Below is a small trained network, with its code and all its weights. Each question gives an input and a class and asks what happens when units are switched off, that is, made to give their printed mean instead of their output.

import numpy as np


def w(rows, s, z=0):
    codes = np.array(rows[::2]) - 128.0
    scale = np.full(codes.shape[1], s)
    scale[-1] = z or s
    return codes * scale


def f(y):
    return y / 2 * (1 + np.tanh(0.7978845608 * (y + 0.044715 * y**3)))


def log_softmax(a):
    a = a - a.max(-1, keepdims=True)
    return a - np.log(np.exp(a).sum(-1, keepdims=True))


def net(x, mask):
    res = np.array(x, float).reshape(1, 4) / 4 @ E
    y = f(res @ A[0][:, :-1].T + A[0][:, -1])
    res = res + np.where(mask, y, B[0][:, -1]) @ B[0][:, :-1]
    return log_softmax(res[-1] @ U[:, :-1].T + U[:, -1])


A, B = {}, {}
E = w([
[183,147,140,175,146,157,22,44,148,122,85,54],'x0',
[159,135,89,140,154,142,132,156,208,58,212,153],'x1',
[199,190,181,50,40,151,110,104,130,158,141,102],'x2',
[141,168,2,56,110,216,158,108,173,83,79,154],'x3',
],0.013)
A[0] = w([
[109,81,144,89,126,152,101,125,168,146,132,132,91],'N0',
[113,153,42,97,151,146,155,173,128,57,158,246,255],'N1',
[114,142,241,116,87,20,106,177,117,196,229,144,134],'N2',
[95,114,155,109,131,117,170,146,152,61,138,200,48],'N3',
[104,136,161,151,119,135,134,92,17,255,42,86,162],'N4',
[155,128,146,91,119,155,162,190,172,79,217,153,135],'N5',
[138,77,203,124,63,48,187,124,122,164,167,144,150],'N6',
[172,115,128,134,153,137,115,141,56,86,129,132,67],'N7',
[127,73,188,152,114,76,93,117,105,177,133,116,48],'N8',
[253,179,105,165,95,168,100,82,190,116,171,62,136],'N9',
[137,70,110,190,179,99,109,139,149,102,107,98,120],'N10',
],0.0095,0.007)
B[0] = w([
[92,101,138,138,66,92,137,99,77,109,136,121,124],'N0',
[71,55,78,207,66,149,196,201,88,177,220,187,243],'N1',
[82,2,85,201,115,126,181,195,118,124,192,148,251],'N2',
[132,195,166,119,104,171,68,153,153,195,102,160,165],'N3',
[108,141,149,89,34,190,160,195,137,156,81,133,229],'N4',
[94,148,91,136,70,152,120,182,86,139,158,66,197],'N5',
[144,140,94,148,88,178,173,169,187,137,149,137,211],'N6',
[93,149,130,141,119,106,123,145,95,96,111,154,125],'N7',
[120,119,76,165,144,106,156,103,149,102,155,137,184],'N8',
[122,134,156,116,24,179,106,137,127,232,90,129,209],'N9',
[164,117,113,174,169,132,149,179,106,91,193,127,180],'N10',
],0.0091,0.02)
U = w([
[122,121,106,137,254,67,130,118,98,44,200,129,5],'0',
[103,137,96,100,80,180,169,205,110,151,152,135,237],'1',
[161,239,170,16,73,166,55,50,104,169,57,117,44],'2',
],0.0081,0.0027)

Each question gives the input, the list of numbers given to net, and the class t.
The units are the neurons (one row each of A and B). Each row of codes is followed by its name. A weight is (code - 128) times the scale printed after its matrix; where a second scale follows, it is the last column's (A, B and U).
mask holds one flag per neuron, in row order. A switched-off neuron (its flag False) gives its mean, the last column of its row in B, instead of its output. The means were averaged over made-up inputs and are rounded, as every weight is.
A unit's drop is (log p(t) with every unit on - log p(t) with that unit switched off) / (log p(t) with every unit on - log p(t) with every unit switched off).
The circuit of an input: a set's keep is (log p(t) with only the set's units on - log p(t) with every unit switched off) / (log p(t) with every unit on - log p(t) with every unit switched off). Starting from all 11 units, units are removed one at a time, each time the one whose removal leaves the highest keep (on an exact tie, the one counted first), for as long as the keep stays at least 0.8.
circuit, biggest first: the units of the circuit, biggest drop first
most important unit: the unit with the biggest drop
k most important neurons: the k neurons with the biggest drops, biggest first
drop when u is switched off: that unit's drop, to one decimal
input [5,2,5,8], class 2: circuit, biggest first => [N2; N9]
input [8,4,0,-3], class 2: circuit, biggest first => [N2; N1]
input [5,0,1,-2], class 2: circuit, biggest first => [N1; N2]
input [8,6,4,8], class 2: circuit, biggest first => [N2; N9]
input [5,-6,0,-1], class 2: circuit, biggest first => [N2; N1]
input [7,4,2,-3], class 2: circuit, biggest first => [N1; N2]
input [5,3,-2,-5], class 0: most important unit => N4
input [8,4,2,-4], class 2: 3 most important neurons => [N1; N9; N2]
input [1,4,-4,-4], class 0: 2 most important neurons => [N4; N9]
input [3,-3,1,7], class 2: drop when N2 is switched off => 0.5
input [3,-2,-5,4], class 0: drop when N4 is switched off => 0.3
